Here is a tiny trained network, its code and every weight. The questions are about switching its units off for an input and a class, where a switched-off unit gives its printed mean instead of its output.

import numpy as np


def w(rows, s, z=0):
    codes = np.array(rows[::2]) - 128.0
    scale = np.full(codes.shape[1], s)
    scale[-1] = z or s
    return codes * scale


def norm(h):
    return h / np.sqrt((h * h).mean(-1, keepdims=True) + 1e-5)


def f(y):
    return np.maximum(y, 0)


def log_softmax(a):
    a = a - a.max(-1, keepdims=True)
    return a - np.log(np.exp(a).sum(-1, keepdims=True))


def net(x, mask):
    res = np.array(x, float).reshape(1, 4) / 4 @ E
    u = 0
    for l in range(2):
        y = f(norm(res) @ A[l][:, :-1].T + A[l][:, -1])
        res = res + np.where(mask[u : u + 10], y, B[l][:, -1]) @ B[l][:, :-1]
        u += 10
    return log_softmax(norm(res)[-1] @ U[:, :-1].T + U[:, -1])


A, B = {}, {}
E = w([
[187,28,110,155,217,107],'x0',
[168,137,226,104,52,101],'x1',
[17,43,176,181,119,73],'x2',
[161,183,119,152,67,1],'x3',
],0.0073)
A[0] = w([
[37,94,135,105,122,140,79],'L0N1',
[158,254,218,85,194,152,57],'L0N2',
[145,200,128,86,91,176,108],'L0N3',
[160,131,137,113,98,181,1],'L0N4',
[163,160,150,210,96,19,78],'L0N5',
[132,111,194,182,146,117,47],'L0N6',
[185,174,236,128,150,184,135],'L0N7',
[123,158,98,218,43,52,156],'L0N8',
[126,164,111,162,76,75,99],'L0N9',
[133,208,120,79,74,205,82],'L0N10',
],0.0089,0.0046)
B[0] = w([
[89,76,175,162,246,158,197],'L0N1',
[110,180,91,110,123,243,209],'L0N2',
[164,193,140,74,40,254,233],'L0N3',
[130,136,86,32,147,199,143],'L0N4',
[3,174,145,61,78,83,234],'L0N5',
[154,189,244,104,101,156,157],'L0N6',
[224,103,139,161,172,125,228],'L0N7',
[54,145,40,32,99,128,255],'L0N8',
[77,120,144,20,101,118,195],'L0N9',
[243,142,147,141,182,226,248],'L0N10',
],0.0063,0.0049)
A[1] = w([
[134,199,161,184,140,85,1],'L1N1',
[114,97,185,109,111,141,85],'L1N2',
[170,118,94,125,121,158,120],'L1N3',
[167,165,121,131,48,75,93],'L1N4',
[126,191,152,177,119,116,1],'L1N5',
[124,91,73,91,247,102,135],'L1N6',
[97,133,126,50,81,12,109],'L1N7',
[145,113,197,96,136,96,140],'L1N8',
[53,129,159,131,155,185,124],'L1N9',
[91,67,168,98,112,153,139],'L1N10',
],0.012,0.0046)
B[1] = w([
[58,190,83,146,129,188,128],'L1N1',
[159,127,174,172,111,111,166],'L1N2',
[147,170,144,161,58,190,197],'L1N3',
[48,192,160,87,148,135,176],'L1N4',
[45,194,136,105,49,155,128],'L1N5',
[229,28,2,103,168,59,239],'L1N6',
[93,143,70,106,8,84,253],'L1N7',
[168,119,157,218,15,91,175],'L1N8',
[73,99,188,155,222,116,222],'L1N9',
[107,160,205,184,160,88,207],'L1N10',
],0.0079,0.0069)
U = w([
[158,206,141,208,118,77,1],'0',
[135,67,253,211,63,55,74],'1',
[203,64,75,136,155,142,113],'2',
[57,36,171,191,254,116,117],'3',
[55,161,95,52,26,59,252],'4',
[192,197,151,72,96,222,248],'5',
[167,52,51,111,148,74,99],'6',
],0.0095,0.0046)

Each question gives the input, the list of numbers given to net, and the class t.
The units are the neurons (one row each of A and B). Each row of codes is followed by its name. A weight is (code - 128) times the scale printed after its matrix; where a second scale follows, it is the last column's (A, B and U).
mask holds one flag per neuron, layer by layer. A switched-off neuron (its flag False) gives its mean, the last column of its row in B, instead of its output. The means were averaged over made-up inputs and are rounded, as every weight is.
A unit's drop is (log p(t) with every unit on - log p(t) with that unit switched off) / (log p(t) with every unit on - log p(t) with every unit switched off).
The circuit of an input: a set's keep is (log p(t) with only the set's units on - log p(t) with every unit switched off) / (log p(t) with every unit on - log p(t) with every unit switched off). Starting from the 12 units with the biggest drops (on a tie, the unit counted first), units are removed one at a time, each time the one whose removal leaves the highest keep (on an exact tie, the one counted first), for as long as the keep stays at least 0.8.
units of the circuit, in order: the units of the circuit, biggest drop first
top k neurons: the k neurons with the biggest drops, biggest first
top k neurons in layer l: the k neurons of layer l with the biggest drops, biggest first
drop of u: that unit's drop, to one decimal
input [-3,3,3,-2], class 1: top 2 neurons in layer 1 : [L1N8 L1N2]
input [-3,2,8,-5], class 3: top 2 neurons in layer 1 : [L1N9 L1N7]
input [1,-1,1,-1], class 3: units of the circuit, in order : [L1N9]
input [3,5,-2,-4], class 2: top 3 neurons in layer 0 : [L0N7 L0N3 L0N5]
input [-2,0,8,1], class 3: top 2 neurons : [L0N1 L1N9]
input [-4,7,3,-1], class 1: units of the circuit, in order : [L1N2 L1N10]
input [-7,-7,-3,4], class 5: top 2 neurons : [L0N10 L1N7]
input [-2,2,8,-3], class 3: top 2 neurons : [L0N1 L1N9]
input [6,8,0,2], class 4: top 2 neurons : [L1N7 L0N5]
input [8,7,-2,4], class 4: drop of L0N5 : 0.2
input [-7,7,4,-3], class 1: drop of L1N6 : -0.1
input [4,-4,1,5], class 4: top 2 neurons : [L0N5 L1N7]
input [-5,0,-1,1], class 5: drop of L0N10 : 0.2
input [2,7,8,7], class 4: top neuron in layer 0 : [L0N8]
